Here is a tiny trained network, its code and every weight. The questions are about switching its units off for an input and a class, where a switched-off unit gives its printed mean instead of its output.

import numpy as np


def w(rows, s, z=0):
    codes = np.array(rows[::2]) - 128.0
    scale = np.full(codes.shape[1], s)
    scale[-1] = z or s
    return codes * scale


def norm(h):
    return h / np.sqrt((h * h).mean(-1, keepdims=True) + 1e-5)


def f(y):
    return y / 2 * (1 + np.tanh(0.7978845608 * (y + 0.044715 * y**3)))


def log_softmax(a):
    a = a - a.max(-1, keepdims=True)
    return a - np.log(np.exp(a).sum(-1, keepdims=True))


def net(x, mask):
    res = np.array(x, float).reshape(1, 4) / 4 @ E
    u = 0
    for l in range(4):
        y = f(norm(res) @ A[l][:, :-1].T + A[l][:, -1])
        res = res + np.where(mask[u : u + 4], y, B[l][:, -1]) @ B[l][:, :-1]
        u += 4
    return log_softmax(norm(res)[-1] @ U[:, :-1].T + U[:, -1])


A, B = {}, {}
E = w([
[187,173,157,138,59,120,181,102,113],'x0',
[222,32,142,95,94,49,181,138,91],'x1',
[108,146,199,75,89,87,91,126,53],'x2',
[115,127,219,103,141,185,252,130,126],'x3',
],0.011)
A[0] = w([
[169,121,8,183,141,99,71,120,196,66],'0.n1',
[161,222,54,193,127,178,122,132,169,1],'0.n2',
[115,96,53,158,176,209,150,130,202,34],'0.n3',
[105,131,110,163,173,208,178,138,148,157],'0.n4',
],0.013,0.0048)
B[0] = w([
[183,89,64,142,88,220,100,171,123,254],'0.n1',
[115,173,160,163,68,41,165,10,185,211],'0.n2',
[139,131,109,154,225,75,235,115,195,239],'0.n3',
[121,136,193,115,167,172,141,138,179,230],'0.n4',
],0.012,0.01)
A[1] = w([
[86,113,102,163,219,84,125,124,169,4],'1.n1',
[176,180,170,128,68,214,250,138,86,121],'1.n2',
[41,219,107,175,129,249,142,91,166,129],'1.n3',
[105,193,86,156,147,114,78,79,236,75],'1.n4',
],0.015,0.003)
B[1] = w([
[191,89,95,131,185,40,151,209,100,191],'1.n1',
[188,119,188,127,99,163,206,158,77,245],'1.n2',
[18,236,212,123,102,119,38,88,201,254],'1.n3',
[86,64,135,246,40,36,131,174,26,236],'1.n4',
],0.011,0.012)
A[2] = w([
[179,107,5,133,103,166,58,136,108,64],'2.n1',
[138,165,132,70,158,107,83,100,150,50],'2.n2',
[113,111,88,107,126,105,62,124,81,13],'2.n3',
[151,179,80,147,119,154,148,66,181,3],'2.n4',
],0.023,0.002)
B[2] = w([
[189,44,5,209,90,202,105,192,169,255],'2.n1',
[123,159,126,49,147,144,146,112,123,144],'2.n2',
[147,85,114,88,167,106,152,125,89,203],'2.n3',
[145,104,151,121,150,69,168,51,146,151],'2.n4',
],0.015,0.013)
A[3] = w([
[91,146,103,139,253,200,151,145,175,31],'3.n1',
[78,161,68,134,112,68,8,137,122,5],'3.n2',
[121,190,163,123,114,133,143,142,94,192],'3.n3',
[121,70,106,53,168,85,53,137,79,47],'3.n4',
],0.02,0.0027)
B[3] = w([
[170,117,131,54,180,130,120,248,203,216],'3.n1',
[28,153,48,190,150,99,92,203,116,219],'3.n2',
[154,127,66,88,126,173,107,94,107,255],'3.n3',
[131,110,98,91,183,114,83,63,141,230],'3.n4',
],0.015,0.0074)
U = w([
[159,62,90,33,189,120,78,75,68,139],'0',
[143,180,165,207,66,67,215,30,186,125],'1',
[223,113,175,59,63,193,195,106,16,212],'2',
[145,123,164,107,218,108,183,230,213,145],'3',
[197,36,1,182,91,161,101,155,121,194],'4',
[91,215,251,58,109,237,101,97,144,73],'5',
[26,140,124,235,80,71,42,142,104,110],'6',
[57,184,75,81,137,134,98,90,102,2],'7',
],0.012,0.0029)

Each question gives the input, the list of numbers given to net, and the class t.
The units are the neurons (one row each of A and B). Each row of codes is followed by its name. A weight is (code - 128) times the scale printed after its matrix; where a second scale follows, it is the last column's (A, B and U).
mask holds one flag per neuron, layer by layer. A switched-off neuron (its flag False) gives its mean, the last column of its row in B, instead of its output. The means were averaged over made-up inputs and are rounded, as every weight is.
A unit's drop is (log p(t) with every unit on - log p(t) with that unit switched off) / (log p(t) with every unit on - log p(t) with every unit switched off).
The circuit of an input: a set's keep is (log p(t) with only the set's units on - log p(t) with every unit switched off) / (log p(t) with every unit on - log p(t) with every unit switched off). Starting from the 12 units with the biggest drops (on a tie, the unit counted first), units are removed one at a time, each time the one whose removal leaves the highest keep (on an exact tie, the one counted first), for as long as the keep stays at least 0.8.
units of the circuit, in order: the units of the circuit, biggest drop first
unit that matters most: the unit with the biggest drop
top k neurons: the k neurons with the biggest drops, biggest first
top k neurons in layer l: the k neurons of layer l with the biggest drops, biggest first
drop of u: that unit's drop, to one decimal
input [-1,-8,0,0], class 6: units of the circuit, in order => (1.n4)
input [-6,-2,8,-5], class 0: units of the circuit, in order => (2.n3 3.n4)
input [-4,0,4,7], class 5: units of the circuit, in order => (0.n3 2.n1)
input [-8,6,2,6], class 2: units of the circuit, in order => (0.n3 2.n1)
input [1,7,-4,2], class 2: units of the circuit, in order => (2.n1 0.n3)
input [-7,3,4,8], class 2: top 2 neurons => (0.n3 1.n3)
input [-5,-1,-4,-2], class 3: top 2 neurons => (0.n3 0.n4)
input [-4,1,2,7], class 5: units of the circuit, in order => (0.n3 2.n1)
input [4,-5,-3,-8], class 6: top 4 neurons => (0.n2 1.n4 1.n3 3.n2)
input [6,-5,-7,-6], class 1: top 3 neurons => (0.n2 2.n4 0.n3)
input [7,-7,-4,-4], class 1: top 2 neurons => (0.n2 2.n4)
input [-8,-8,8,6], class 5: top 2 neurons in layer 2 => (2.n1 2.n2)
input [-7,-6,-5,6], class 3: top 2 neurons => (0.n3 3.n1)
input [-6,-5,-5,0], class 3: top 4 neurons => (0.n3 0.n4 3.n1 1.n1)
input [1,-6,-3,0], class 1: units of the circuit, in order => (0.n2)
input [-8,-1,4,7], class 5: top 2 neurons => (0.n3 2.n1)
input [-1,0,-3,-1], class 1: top 2 neurons => (0.n2 2.n1)
input [3,-6,-3,6], class 1: top 2 neurons => (0.n2 1.n4)
input [3,-4,-6,4], class 1: top 2 neurons => (0.n2 1.n4)
input [8,-7,3,6], class 5: unit that matters most => 1.n3
input [-8,-2,-8,-2], class 3: top 2 neurons in layer 0 => (0.n3 0.n4)
input [8,-1,-4,-1], class 1: drop of 0.n2 => 0.3
